-0.695,-0.885,-5.148
-5.286,-3.438,1.512
2.008,-4.044,2.023
:
-0.695,-0.885
-5.286,-3.438
2.008,-4.044

-2.376,-1.924,1.827
-1.458,-1.206,4.463
0.823,-2.788,-6.161
:
-2.376,-1.924
-1.458,-1.206
0.823,-2.788

-4.212,-4.150,-4.187
-4.804,-4.843,-4.832
4.677,4.777,4.896
-2.377,-2.244,-2.500
3.330,3.781,3.719
:
-4.212,-4.150
-4.804,-4.843
4.677,4.777

4.342,4.223,1.569
-6.525,-4.473,-0.994
-4.234,-3.346,-3.125
-1.071,-1.953,-5.415
2.746,1.904,2.021
:
4.342,4.223
-6.525,-4.473
-4.234,-3.346

-0.779,-5.002,-1.185,-2.325,0.985
-1.543,-5.929,-2.101,-2.112,1.234
-2.406,-4.592,-2.992,-1.204,1.251
-2.720,-3.480,-1.889,1.518,1.622
-0.209,-4.022,3.440,-2.881,-0.546
:
-0.779,-5.002
-1.543,-5.929
-2.406,-4.592

1.240,0.999,2.819,-1.869
3.347,0.910,-3.587,0.854
-0.927,-3.980,5.467,0.069
:
1.240,0.999
3.347,0.910
-0.927,-3.980

-4.691,-3.456,6.465,0.410
2.537,1.400,-2.686,-1.798
-1.423,-2.257,-0.262,-0.270
-2.352,-1.407,0.510,3.914
:
-4.691,-3.456
2.537,1.400
-1.423,-2.257
---
-3.233,-3.318,1.624
-3.129,-3.454,2.101
2.517,2.989,-1.394
0.862,-4.506,4.813
:
-3.233,-3.318,1.624
-3.129,-3.454,2.101
0.862,-4.506,4.813
2.517,2.989,-1.394

2.273,3.473
-0.711,-4.702
-0.916,-2.634
2.172,1.630
1.226,0.645
:
-0.916,-2.634
-0.711,-4.702
1.226,0.645
2.172,1.630
2.273,3.473

-0.418,2.317
2.227,-1.114
-0.789,-0.252
-0.720,6.147
-0.091,-1.613
-0.956,1.757
-1.248,-0.800
0.284,-3.187
0.044,1.027
:
-1.248,-0.800
-0.956,1.757
-0.789,-0.252
-0.720,6.147
-0.418,2.317
-0.091,-1.613
0.044,1.027
0.284,-3.187
2.227,-1.114

3.451,3.163,1.883,3.531,2.095,2.975,3.962,3.628
-3.616,-3.482,-3.834,-3.978,-4.049,-2.965,-2.717,-4.455
-3.055,-2.650,-2.002,-2.652,-1.962,-2.554,-3.443,-2.490
-1.359,-1.814,-5.262,-1.311,-4.803,-1.965,-0.640,-1.027
:
-3.616,-3.482,-3.834,-3.978,-4.049,-2.965,-2.717,-4.455
-3.055,-2.650,-2.002,-2.652,-1.962,-2.554,-3.443,-2.490
-1.359,-1.814,-5.262,-1.311,-4.803,-1.965,-0.640,-1.027
3.451,3.163,1.883,3.531,2.095,2.975,3.962,3.628

-5.038,1.811
4.978,-2.052
4.804,-2.362
2.814,4.571
0.046,5.369
4.975,-1.976
5.108,-1.631
5.294,0.214
-1.881,-4.990
3.155,-4.354
-2.456,4.739
:
-5.038,1.811
-2.456,4.739
-1.881,-4.990
0.046,5.369
2.814,4.571
3.155,-4.354
4.804,-2.362
4.975,-1.976
4.978,-2.052
5.108,-1.631
5.294,0.214

-1.410,5.239,4.506,1.784
1.708,-3.307,-1.535,-1.462
0.289,1.623,-1.296,2.008
-3.023,2.330,1.342,0.207
2.511,-1.104,-2.986,1.329
:
-3.023,2.330,1.342,0.207
-1.410,5.239,4.506,1.784
0.289,1.623,-1.296,2.008
1.708,-3.307,-1.535,-1.462
2.511,-1.104,-2.986,1.329

6.304,1.019,6.266,4.749
1.247,1.091,2.475,-4.428
:
1.247,1.091,2.475,-4.428
6.304,1.019,6.266,4.749

-3.805,0.971,-4.907,-1.608,-0.260,2.504,-3.568,0.793,1.467,-4.806,0.555,-5.552,-2.774,-5.035
-5.266,0.484,-4.275,1.237,1.188,0.466,-5.309,-1.025,-0.465,-3.043,-4.384,1.177,-1.096,0.610
0.844,-1.156,2.585,-1.297,5.851,-1.005,4.014,3.996,5.269,2.211,1.094,0.862,3.813,2.746
:
-5.266,0.484,-4.275,1.237,1.188,0.466,-5.309,-1.025,-0.465,-3.043,-4.384,1.177,-1.096,0.610
-3.805,0.971,-4.907,-1.608,-0.260,2.504,-3.568,0.793,1.467,-4.806,0.555,-5.552,-2.774,-5.035
0.844,-1.156,2.585,-1.297,5.851,-1.005,4.014,3.996,5.269,2.211,1.094,0.862,3.813,2.746
